Known rows:
(894): [-10  -3   4  15 -28  -2  20  19 -18  15  -2  30   0  20  -8   4  10  -5
   9  -5   9   1   4   8  22 -12  30  -8  32 -18  -9  17 -14]
(17): [-17 -15 -27   3 -11  25  17  31   6 -26  21  -3  -9 -17  -4  19  13 -10
 -12  21 -16  -6   1 -18   4  -2   8  22   9   0   5   9   2]
(1292): [ -4  -4  -8 -18  21  -1  -5  -8  12  -1   0 -14  -6 -11   2   1   1   3
  -9   6 -15  -1  -2 -17 -18   9 -15   6 -11  14   3 -10   7]
(68): [  6   6   4  15  -6   6   2  17 -33   2   2  11   3   8 -11  27   5 -38
   4  12  23  12  14  20  19 -37  47  21 -10  -7  11  11 -14]
(1034): [ 10   6   4  -4  19  -3 -20  -9  -5  -6  -7 -15   8  -9  -8   9  -2 -15
  -3  -2  14  15  16  16 -21 -12   1  16 -41  12  13 -16 -10]
(308): [ 23   8  19   4   0  -8 -14  -1  -3 -13  -2  -7   0   5   7   0  -3  18
  -5  12  -4  -4  -7   0 -13   5 -13 -16  18 -10  -3  -8   6]
(935): [ 10  10  22  -3   3 -22  -9 -15  -9  19 -15   9   0  20   2  -9  -3  14
   5  -8   5   2  -2   3  -5   1  -1 -23  13  -7  -6  -4  -3]
(801): [  6  -5   1   0  -1  -3  -9  -4  14 -13  -4  -6   5  -7  -1 -12   0  25
  -8  -6  -4  -1   0   2 -24  18 -31  -9   2   1  -7 -14  -3]
(515): [-18 -30  15   0 -11  -5  13  48 -19   8   9  29  19 -33  18 -29  25 -24
   3 -18  26  25  -7   4   0 -18  -5   5  58 -17 -20  42 -11]
(1478): [ -3  -2  -6 -18  21  -3  -9 -10   9   0  -2 -14  -5  -8   1   2   2   1
  -8   3 -10   2   1 -13 -19   5 -11   6 -16  12   5 -11   5]
(160): [  2  -2  -5 -15  18   2 -11  -5  10 -10   3 -18  -4 -13   0   6   0   2
 -11  10 -13  -2   0 -10 -21   5 -15   9 -16  13   7 -13   6]
(233): [-12 -13  -8  28 -21   8  15 -25  -5 -18   7  23  17  -5   5   7   4 -23
  15   0  19 -21   2 -13  19  14  37   0  26 -14  -6  13  -7]
(1227): [ -5  -8   0  28 -26   6  14 -22 -11 -20  10  22  13   3  10  14   3 -26
  15  11  14 -25  -2 -19  24  11  45  -5  37 -21  -3  16  -1]
(483): [ 11  -6   4   4  -1  -2 -14  -2   5 -14  -9  -6   8  -7  -5  -9   2  23
  -8  -6   0   3   4   9 -25  14 -25  -5  -8  -2  -6 -12  -9]
(324): [-42   1  25 -27 -11  -8  27   2  19  11  64  24 -10   1   9   6   4 -35
  19 -11  24 -15  -1   9  22 -49  26  14  46   6  22  19  -1]
(599): [  2   0   4  -8  -3  -6  -6   6   9  10  -9  -8   7   4   3 -24 -11  25
  -9 -17  -6   5   3  14  -8  11 -32 -11 -23  -1  -1  -4  -1]
(538): [-15  -2 -12   1  -5   9  15  16  -6   5   9  10  -7   0  -4  14   7 -23
   4   7   0  -1   3  -6  14 -15  24  13   9   3   3  12  -2]
(632): [-16 -31 -19  20 -22  17  33 -43  -1 -11   1  24  10   2 -26  23  19   6
  -2   0  11 -38   9 -13  14  31  46   6   2 -21  -9  10 -28]

Facts:
(632) (kizatul suflikik) (kisobros (1364))
(1138) (kizatul flupu) (kisobros (426))
(1150) (kizatul suflikik)
(1292) (kizatul flupu)
(260) (kizatul flupu)
(631) (kizatul flupu)
(478) (kizatul flupu) (kisobros (483)) (nufe (1212))
(1047) (kizatul skabrin)
(1232) (kizatul flupu) (nufe (1314))
(324) (kizatul flupu) (kisobros (758)) (nufe (489) (218))
(491) (kizatul flupu) (kisobros (324))
(574) (kizatul barem) (kisobros (1327))
(577) (kizatul flupu)
(1227) (kizatul suflikik) (kisobros (37)) (nufe (1327) (918) (1314))
(702) (kizatul barem) (kisobros (966))
(339) (kizatul flupu)
(1341) (kizatul suflikik) (kisobros (1184))
(489) (kizatul flupu)
(54) (kizatul flupu) (nufe (488))
(1098) (kizatul pozas) (kisobros (289)) (nufe (660) (11) (162))
(529) (kizatul barem) (nufe (483) (133) (260) (962))
(714) (kizatul flupu) (kisobros (1019))
(162) (kizatul pozas)
(891) (kizatul pozas)
(146) (kizatul flupu) (kisobros (259))
(989) (kizatul flupu) (nufe (483) (851) (339))
(133) (kizatul skabrin)
(1062) (kizatul skabrin) (nufe (1322) (426) (599) (1317))
(464) (kizatul flupu)
(1126) (kizatul flupu) (nufe (918) (574) (260))
(1392) (kizatul pozas)
(1322) (kizatul pozas) (kisobros (1098))
(1166) (kizatul flupu) (nufe (1138) (61) (1292))
(308) (kizatul pozas) (nufe (618) (1434) (962) (160))
(466) (kizatul barem) (nufe (689) (1010))
(992) (kizatul flupu) (nufe (1317))
(477) (kizatul flupu)
(637) (kizatul flupu) (kisobros (1057))
(233) (kizatul suflikik) (kisobros (1120))
(758) (kizatul suflikik) (kisobros (146)) (nufe (1268) (1033))
(51) (kizatul flupu) (kisobros (671))
(1317) (kizatul flupu)
(263) (kizatul flupu) (nufe (1047) (671) (580))
(848) (kizatul barem) (kisobros (1117))
(1314) (kizatul flupu) (kisobros (962))
(218) (kizatul flupu) (kisobros (1119))
(654) (kizatul pozas) (kisobros (871))
(1327) (kizatul skabrin)
(483) (kizatul pozas)
(962) (kizatul pozas)
(1300) (kizatul barem)
(844) (kizatul flupu)
(58) (kizatul pozas) (nufe (714) (1184) (918) (114) (580) (426))
(755) (kizatul flupu)
(1184) (kizatul barem) (kisobros (632))
(17) (kizatul flupu) (kisobros (1300))
(78) (kizatul flupu) (kisobros (491))
(1268) (kizatul suflikik)
(1119) (kizatul skabrin) (kisobros (478))
(259) (kizatul flupu) (kisobros (851))
(289) (kizatul pozas) (kisobros (660))
(488) (kizatul suflikik)
(114) (kizatul flupu)
(1185) (kizatul pozas) (nufe (1138) (714) (1428) (801) (464))
(1296) (kizatul barem) (nufe (743) (825) (1317))
(966) (kizatul barem) (nufe (801) (1434) (162))
(1117) (kizatul skabrin) (nufe (844) (524) (17))
(61) (kizatul pozas) (kisobros (176))
(118) (kizatul flupu) (nufe (1428) (1010) (61))
(1434) (kizatul flupu)
(1022) (kizatul skabrin)
(610) (kizatul flupu)
(964) (kizatul flupu)
(894) (kizatul pozas) (kisobros (1314)) (nufe (755) (1445))
(597) (kizatul flupu)
(68) (kizatul flupu) (kisobros (218)) (nufe (702) (610) (1034) (984))
(1079) (kizatul suflikik)
(694) (kizatul barem)
(65) (kizatul flupu) (nufe (631) (51))
(1033) (kizatul flupu)
(1028) (kizatul flupu) (nufe (99))
(497) (kizatul flupu) (nufe (491) (1364) (1079))
(774) (kizatul pozas) (nufe (1022) (248))
(248) (kizatul flupu) (kisobros (825))
(660) (kizatul flupu) (kisobros (248))
(1290) (kizatul flupu) (nufe (448) (1268) (339))
(1010) (kizatul barem)
(388) (kizatul barem) (nufe (17))
(825) (kizatul pozas) (kisobros (448))
(1364) (kizatul flupu)
(1445) (kizatul barem)
(538) (kizatul flupu) (kisobros (705))
(99) (kizatul barem)
(154) (kizatul flupu)
(580) (kizatul barem)
(480) (kizatul pozas) (nufe (1445) (694) (488))
(689) (kizatul pozas) (kisobros (891))
(11) (kizatul pozas)
(671) (kizatul pozas) (kisobros (17))
(1205) (kizatul pozas) (nufe (51) (599))
(743) (kizatul pozas) (kisobros (515))
(599) (kizatul barem)
(1428) (kizatul pozas)
(1212) (kizatul barem) (kisobros (1428))
(426) (kizatul barem) (kisobros (984))
(618) (kizatul pozas)
(539) (kizatul flupu) (nufe (577) (1033) (477) (11))
(801) (kizatul pozas)
(176) (kizatul flupu) (kisobros (1341)) (nufe (574) (1150) (851))
(616) (kizatul pozas) (kisobros (894)) (nufe (817) (464) (597))
(1473) (kizatul flupu) (nufe (1445) (477) (871) (599))
(1330) (kizatul suflikik) (kisobros (992)) (nufe (577) (1392))
(564) (kizatul barem) (nufe (714) (964) (631) (51) (1393))
(1478) (kizatul flupu)
(1034) (kizatul flupu)
(791) (kizatul flupu) (nufe (632) (114) (154) (825))
(817) (kizatul pozas)
(160) (kizatul flupu)
(918) (kizatul pozas)
(1312) (kizatul flupu) (nufe (1268) (1034))
(1057) (kizatul flupu) (kisobros (1322))
(1019) (kizatul pozas) (kisobros (743)) (nufe (844) (1434))
(448) (kizatul flupu) (kisobros (1028))
(587) (kizatul pozas) (nufe (1327))
(851) (kizatul barem)
(805) (kizatul barem) (nufe (574))
(515) (kizatul pozas) (kisobros (78))
(1235) (kizatul flupu) (kisobros (817)) (nufe (99))
(1120) (kizatul barem) (nufe (1314) (78) (962))
(37) (kizatul skabrin)
(705) (kizatul barem) (nufe (631))
(935) (kizatul pozas) (nufe (1047) (488) (1079))
(871) (kizatul flupu)
(551) (kizatul flupu) (kisobros (689)) (nufe (1184) (218))
(1393) (kizatul suflikik)
(402) (kizatul flupu) (nufe (817) (918) (1478))
(524) (kizatul barem) (kisobros (477))
(984) (kizatul flupu) (kisobros (654))

Rows:
No name comes twice in this set of rows, the named rows included.
[-27   1  33  12 -38  -2  19 -44  22 -29  67  33  15   4   7  13  -7 -41
  34 -17  54 -42  11  25  27 -30  45   9  37  -8  24  10 -17] -> (758)
[-17 -18 -17  10 -28  15  27  38  -6  12  -2  16   5   2 -10 -12   5  12
  -8 -12  -4   5   9  11  17   5   2   3  -3 -17  -7  21 -15] -> (426)
[  5   4  11  -4  -6  -1 -10   6  18 -10   7 -13   6  -2   2 -17 -16  24
  -9 -11   0  -1   7  26 -11   2 -32  -3 -26  -1   8 -10  -5] -> (851)
[-27 -39  -2   1 -10  -4  15  48 -15  14  -4  29  21 -33  12 -35  29 -15
   1 -27  20  31  -1  -2  -4  -3  -7   7  45 -14 -27  39 -15] -> (743)
[ -4  -2  -3 -16  24  -7  -8 -12   1  13 -11  -8  -2  -5  -5   1   4  -2
  -4  -2  -5   7   4  -8 -16   4  -4   5 -22  12   2  -9  -1] -> (871)
[-22   9 -30  17 -21  15  12  26  -3  -3   3   8  -9  13   5  12  -3 -34
  15   7  -6   7   8  -9  26 -13  26   9  12  11   2   5   7] -> (1057)
[-30   3 -54  21 -52  23 -16  40  17 -14   4   3  -9  31   9   2 -12 -54
  27   2 -13  16  19  -5  10  -3  26   3  -2  21  -6 -11  17] -> (248)
[-26 -17 -16  13 -28   8  21  17   1   9  -1  26   6   5 -13  -7  13   5
   6 -21   9   4  11  12   9   3   9   1  18  -6 -14  11 -21] -> (671)
[-10 -13 -17  13 -33  25  17  47  14 -27  18  -3   3  -9   4 -10  -4  16
 -13   3 -14  -4   2   6  11   6 -20   6   5 -10   1  12  -1] -> (524)
[-35 -29   3 -20   2   1  19  37   2   0  33  15  10 -41  15 -14  23 -41
   0 -12  21  15  -2  -6  -2 -29   2  28  35   4   1  35  -4] -> (78)
[ 21  15  16  -7  20 -11 -17  -9 -16   2  -2 -12  -5   6   3  17  -4 -15
  -2  18   2   4   1   0  -7 -17  12   4 -16   2  12  -8   6] -> (1290)
[-42   8   9 -14 -18   4  26  -6  33  -5  66  15 -12   5  -6  17  -3 -25
  18 -12  24 -25   7  23  19 -41  23  21  20  14  29   3 -10] -> (146)

The same nodes again, as new rows of numbers:
Known rows:
(1120): [  7   2 -20 -27   0  16   0  -3  -6  31  22   1 -33 -11   3   0  28  -6
  12   9  10  17  14  14   0  -7  -4   1  13   3   8 -17 -17   9  -5   0
  23  -7   5]
(539): [ -4   3   4  -5   2  -1  -6  18  -7  -4  -5  -2 -11  -4 -11  10  13  -4
 -17   6  20  -9 -11   0  -2  15  27  -7   0   3   7 -15  18  14  -3   1
   4  -7  -2]
(308): [  6  12  -4  13  -1  -1  -8   9 -11   2   9  -8 -10 -11   5  -2  26 -11
  24   6  18  15  -7  11  -7   6  16   4  -6   0   0  -2 -20  13  -3  -2
  11   5  12]
(402): [ -5   1  -4   8   2   3  -4   8  -2  -7  -3   5 -21   9  -5   7  10  -3
   4   4  12  -6   2   4  -5  22   5  -8  10  13   8  10   3  10  -2   0
  18 -12  -6]
(871): [ -4  -6  -3 -39   0  13   9 -13   4  16  -6  11  -8   5  -1  13 -23  13
  -7   2  -3  -8   5  -4   9  -7 -13  10   1   4   0 -45  15  -9  -7   7
 -14  -2  -2]
(524): [  5  -2  -5  13   0 -11   2  -1   3   1  14  -8  15  -2   3 -18   4  -2
 -11  -5 -11   7   3  -3   0 -12  -2  -7  -3 -10  -5  49 -14 -10   9   1
   0   3  -3]
(1428): [  3   3   1 -17  -3   8   3 -14   2  15   0   8  -1  -6   8  -3 -17   5
  15   3  -5  15   6   4   8 -16  -7  21 -10  -3  -9 -40  -8  -5  -6  -3
 -10  11  12]
(1184): [  3  -4  -6 -15   0   4   4  -8   5  20  10   4   1  -4   2 -13  -6   0
  -7   2 -10  12  12   0   5 -19 -10   3   0  -7  -5   5  -8  -9   1   2
  -2   2   0]
(37): [  0  -9  -5 -28  -1  14   3 -13   2  17  -5  10  -6  -8   0   4 -15   4
  -5   0  -9   3   2  -3  10 -14 -17   5  -2   0  -1 -45   3  -1   0   1
  -8  -3   4]
(448): [-11 -22 -15  55 -18   2   8   3   8  14  22  -3   3   2  14  15 -41 -19
 -29   6   7  17 -32   0  24   0 -23 -24  43  16 -32  41  30  32  -6  25
 -55 -15  12]
(1150): [ -1  -8   4   6   0   1   0  -6   6  -6  -8   5   5   2   2  -4 -15   3
  -4  -3  -8   7  -3  -2   3  -5 -12   0  -4   1  -5  -6  -3   0   2  -6
  -4  -1   3]
(133): [  0  -9  -5  -5   0   3   0  -7   2   3  -2   1   3  -3   2  -3  -8   1
  -2  -4 -11   2  -2  -4   2 -10 -17  -4  -3   0   1  -2  -2  -2   7  -1
  -4  -4   2]
(489): [ -5  -4  -5  -8   2  -2   8  -5   6  -6  -4   1   5  11   0   6 -10   7
 -12  -4  -5 -11  -6  -5   2   2  -9  -1  -1   6  -1  12   7  -4   2   4
  -7  -2  -4]
(891): [  3   4   2 -15  -3   8   3 -15   4  17  -1   8  -2  -5   6  -2 -19   4
  15   4  -5  16   7   3   7 -14  -7  21  -7  -3  -8 -42  -8 -11  -7  -2
 -11  12  11]
(1445): [ 12  -7   6 -11  -2   4  10  -5   4  22  13   2  13  -5  -9  -7 -13  -3
   2  -1 -12   7  18  -6   5 -17  -6   2   9 -12   1  14  -6 -22  -3   4
  -9   5  -2]
(1047): [  5 -10   2  -2  -2   6   5  -7   0   2  -1   4   9  -3  -6  -1 -16   0
   4  -6 -10  -1   0  -7   2  -5 -16  -4   2  -1   4  -1  -3 -11   4   1
  -8  -1  -1]
(1079): [  6  -6   7   4  -1   4   6  -7   5  -3  -1   3  13   2  -2   2 -18   1
   7  -6  -7   1   4  -5   0  -5 -10   0   2  -1  -1  -2  -4 -11  -3  -2
  -9   3   2]
(99): [  8  -1 -28 -30   3  -6   5  -6  -4  21  28 -19   4 -14  10  -6  21   3
 -18  -3  -1  12  -9   5   3 -21   2   0 -14 -13  -2  23 -13  -2   7   8
  -7   3  11]

Rows:
No name comes twice in this set of rows, the named rows included.
[ 12   9  20  21  -4   3  -2  12  -9   7   3   2   1 -12  -6   2   5 -15
  31   4  16   7   6   3  -9   5  18   6   8  -4   4  -7  -9   0  -8   1
   3   9   4] -> (894)
[  2   8 -19   9   6 -14  -3  19 -15 -16  13 -27  -2  -3   2  10  42  -7
 -13  -3  26 -13 -26   6 -13  17  23 -18 -10   2  10  50  -2  18   7  10
   8  -7   0] -> (1235)
[  1  -2   3 -10  -3   1   4  -6   2  17   7   3   9  -8   2 -13  -2  -2
  -4   1 -14   4  18  -2   1 -22  -8   2   5 -14  -3  -4   2 -11  -1   2
  -6   4  -6] -> (599)
[  1   4   2  22  -2   1   0 -13  10  -6  -1   9  -1  10   8 -14 -21   3
  33  -2 -14  17   8   5   0  -2 -23  12   1   8 -10   9 -26  -6   0  -9
   8   5   4] -> (918)
[  3   2 -12  45   3  -3  -6   6  -3 -27   7  -3 -13   9   5  -6  19 -12
  30  -5   6   8   4  10 -16  19 -14 -16  13  18  10  55 -29  15   3  -6
  33 -12  -2] -> (1227)
[ -1  -1  13   9  -2   5 -12  11   5  10  -1  12 -25  -9 -14 -15   7 -14
  -2  12   0  20   9   2   4   4  10  -4  13  -1   0   3  -4  14   0 -10
  25  -5  -3] -> (805)
[ -5 -10 -11  36  -6  -1  15   0   5  12   4  18   2   6  10   0 -37 -13
 -32  -2  17   1 -13  -1   8  -9 -23  -9   9  12  -8  28   9  -4  -3  26
 -34  -8  -2] -> (660)
[ -4 -12 -37  21 -15  12   7  13 -14  38  36 -14 -25 -20  19  34   9 -25
 -24  15  41  18 -39  14  16   0   2 -25  41  16 -19   6  30  49 -14  36
 -44 -17  22] -> (1028)
[-18  11   3   9  -3  -2  -5  10 -17   1 -14  10  -6  -6  16   4  33  -4
   0   9   9 -32  27   4 -18  -1   8  -9  12  -3  11 -52  41  19  -6   3
   5  -4 -25] -> (65)
[ -9   1   5  16   1   3  -9   8   6 -15 -11  13 -28  11 -11   2   0  -5
   1   6   6  -1   2   4   0  27  -1  -6  14  19   4  10   3  15  -2  -7
  27 -14  -8] -> (1126)
[  2   2   5 -21  -3  12   2 -15   5  18  -4  12 -10  -6   5  -4 -25   6
  11   7  -5  19   6   4   9 -14  -9  26  -7  -2 -10 -52  -8  -4  -7  -4
  -9  11  11] -> (483)
[ -1  -2 -23  -3   4   3  11 -15   8 -11   6   1  -7  21   9   5  -8  11
   9  -7  -5  -5   4   3  -1   5 -35  -2   5  20   4  37 -15  -4   2   3
   7 -10  -5] -> (1314)
[ -3  10  -4 -27   5  13 -21   8  -3 -30  -1 -22  -5   4 -19  25  66  18
  25  -1 -11 -22   3   2   6  26  42  -2  -2   1  14 -13  29  13   1 -31
  37   2   6] -> (324)
[ -4  -5  -1 -30   0  10   7 -10   6  11  -7   8  -4   6  -2  12 -21  13
 -12   1  -3  -7   1  -4   8  -3  -5   9   1   2  -1 -37  16  -8  -5   4
 -13  -2  -2] -> (477)

The same nodes again, as new rows of numbers:
Known rows:
(631): [ 16  14 -28   6  12 -33   8  20   9   5 -23  12   4  17   8   9  10 -21
  38  30 -11   2  26  -3  -8  -6  21 -12]
(65): [ 20  14 -21  15  15 -33  15  16   1  10 -18   7  -1  17  14  -1  10  -9
  36  41  -3  14  32  -6  -1 -13  21 -32]
(1119): [  3  10 -52  -8  28 -11 -22   1  -6   8 -17  12  13  26  19   5   3 -11
  26  12 -43   4   7   9   9  -1  10 -15]
(671): [  5   7 -44  -4  30 -15 -12  -5   1  13  -7  13   3  18  11  -3  -2 -14
  20   1 -39   1  18   7   1  -2   6  -8]
(610): [  6  14 -36   2  12 -21  -2  18   5   8 -18  12  12   5   0   1  11 -25
  25  21  -7  -7  16  -8   0   0  18  -5]
(1434): [  9  14 -39   3   7 -18  -4  18   3   8 -15  15  11   6  -1  -4  13 -23
  26  25  -6 -12  10  -5  -1   1  11  -8]
(992): [ 12  17 -32   9  14 -14   5  13  -8  13 -12   5   9   5   4 -10  10 -14
  23  30   4   4  17 -12  10  -7  17 -24]
(714): [  9   9 -43  -5  26 -27 -16  13  -1   7 -22  15   0  21  13   3   6 -22
  22  15 -29   4  16 -11   3  -3  -2 -16]
(801): [  1  12 -38   6  10 -18   1  13  11  14  -4   9  13  10   1  -4   5 -10
  25  10 -12  -9  14   8  -7  -1  20  -3]
(551): [ 14   8 -40   3  26 -15  -7  -2 -17  10 -15  13   1  11  13 -11   6 -17
  17  20 -18   7  21 -13  14  -6   1 -30]
(539): [  6  15 -34  11  13 -14   2  12  -5  15 -11  10  10   3   3  -8   8 -15
  20  32   6   1  16 -13  20  -6  18 -20]
(529): [  5   8 -37   9  11 -17   0   4  -6  21 -10   1  24  11   8 -14  21  -5
  12  24   0  -2  17  -8   5  -5  24 -24]
(448): [ -2  11 -38  -7  22 -28  -4   0 -21   6  -8  28  11  12  13   4  -2 -29
  17  17 -30  -7  26 -17   3  -2  -2  -4]
(825): [-11  13 -33  -5  23 -28   5  -8 -23  12   9  28  14  15  16  -2 -11 -15
  16   6 -40  -7  29  -5 -11  -3  -5  -1]
(758): [  7 -27 -53   4  48 -11  14 -41   5  -8  -8  25  -9  26 -10 -29   0 -34
   4  21  14 -16  47 -10  29  -1   8 -24]
(99): [  9  11 -39   3   5 -14  -2  14   8  15  -1  17  19  21   1 -11  21 -12
  26  31 -10 -18   3   3  -5   8   9  -6]
(743): [-12   0 -56  -8  32 -30 -37  29  23  22 -11   5  -4  40  12   4  -3   5
  13  -7 -29  19   3 -12   5  -9 -16 -17]
(597): [  8  14 -38   2  10 -21  -2  18   4   8 -20  11  12   6   1   1  13 -26
  25  20  -8  -8  14  -9  -2  -1  18  -5]

Rows:
No name comes twice in this set of rows, the named rows included.
[  8  10 -41  -7  25 -22  -8   2 -10   5 -16  20   6  14  11   0   3 -29
  20  15 -30  -4  19 -10   2   0   1 -10] -> (637)
[  9   9 -37   4  26 -12  -4  -5 -11  15  -9  13   5  18  10 -12   9 -11
  11  20 -16   7  19  -8  16 -10   4 -21] -> (1330)
[ -3   0 -45  -6  28 -28 -12  -7  -2  15 -21   9  20  17  15   2  13 -23
   8   9 -28  -2  28  -5   8  -5  22  -9] -> (574)
[  2  14 -39   7  15 -10   8   8  -8   8  -8   3  19  18   8  -7   6   3
  30  29   1   7  17  -1   5  -5  27 -26] -> (1062)
[  6  10 -43  -2  28 -14 -18   2   4  17 -11  11   3  16  14  -1   1 -12
  21   2 -41   3  12   9   5  -4   7  -9] -> (654)
[  9  15 -35   2  11 -24   0  18   5   6 -19  11  10   9   1   3  11 -25
  28  23  -9  -7  17  -7  -2  -2  18  -7] -> (964)
[  4  11 -36  10  13 -20   1  10  -7  14 -15   8  12  -1   5  -6  11 -15
  17  27   5   1  21 -14  19  -8  23 -21] -> (989)
[ 16 -22 -57  -1  42 -16   3 -22   2 -10 -16  14 -11  29  -5 -29   0 -29
  13  16  13  -6  37 -20   9   0  -5 -36] -> (324)
[ 12   8 -38  10   5 -17   0   6  -9  19 -12  -2  26  10  10 -20  26  -3
  14  20  -1  -5  14  -6  -9  -4  17 -29] -> (1120)
[  6  11 -39   3  10 -24  -4  15   1   8 -23  10  15   2   1   3  13 -25
  22  17  -8  -9  17  -8  -2  -2  21  -8] -> (260)
[ -2   3 -50   5  27 -18 -28  15   4  26  -1   8  -6  31  15 -14   0  13
  12   6 -22  18   3  -9  15 -11 -17 -34] -> (1019)
[  3   7 -44  -2  28 -17 -10  -3   3  13  -6  15   4  17   9  -5  -2 -15
  21   3 -35  -2  18   7   0  -2   5  -7] -> (689)

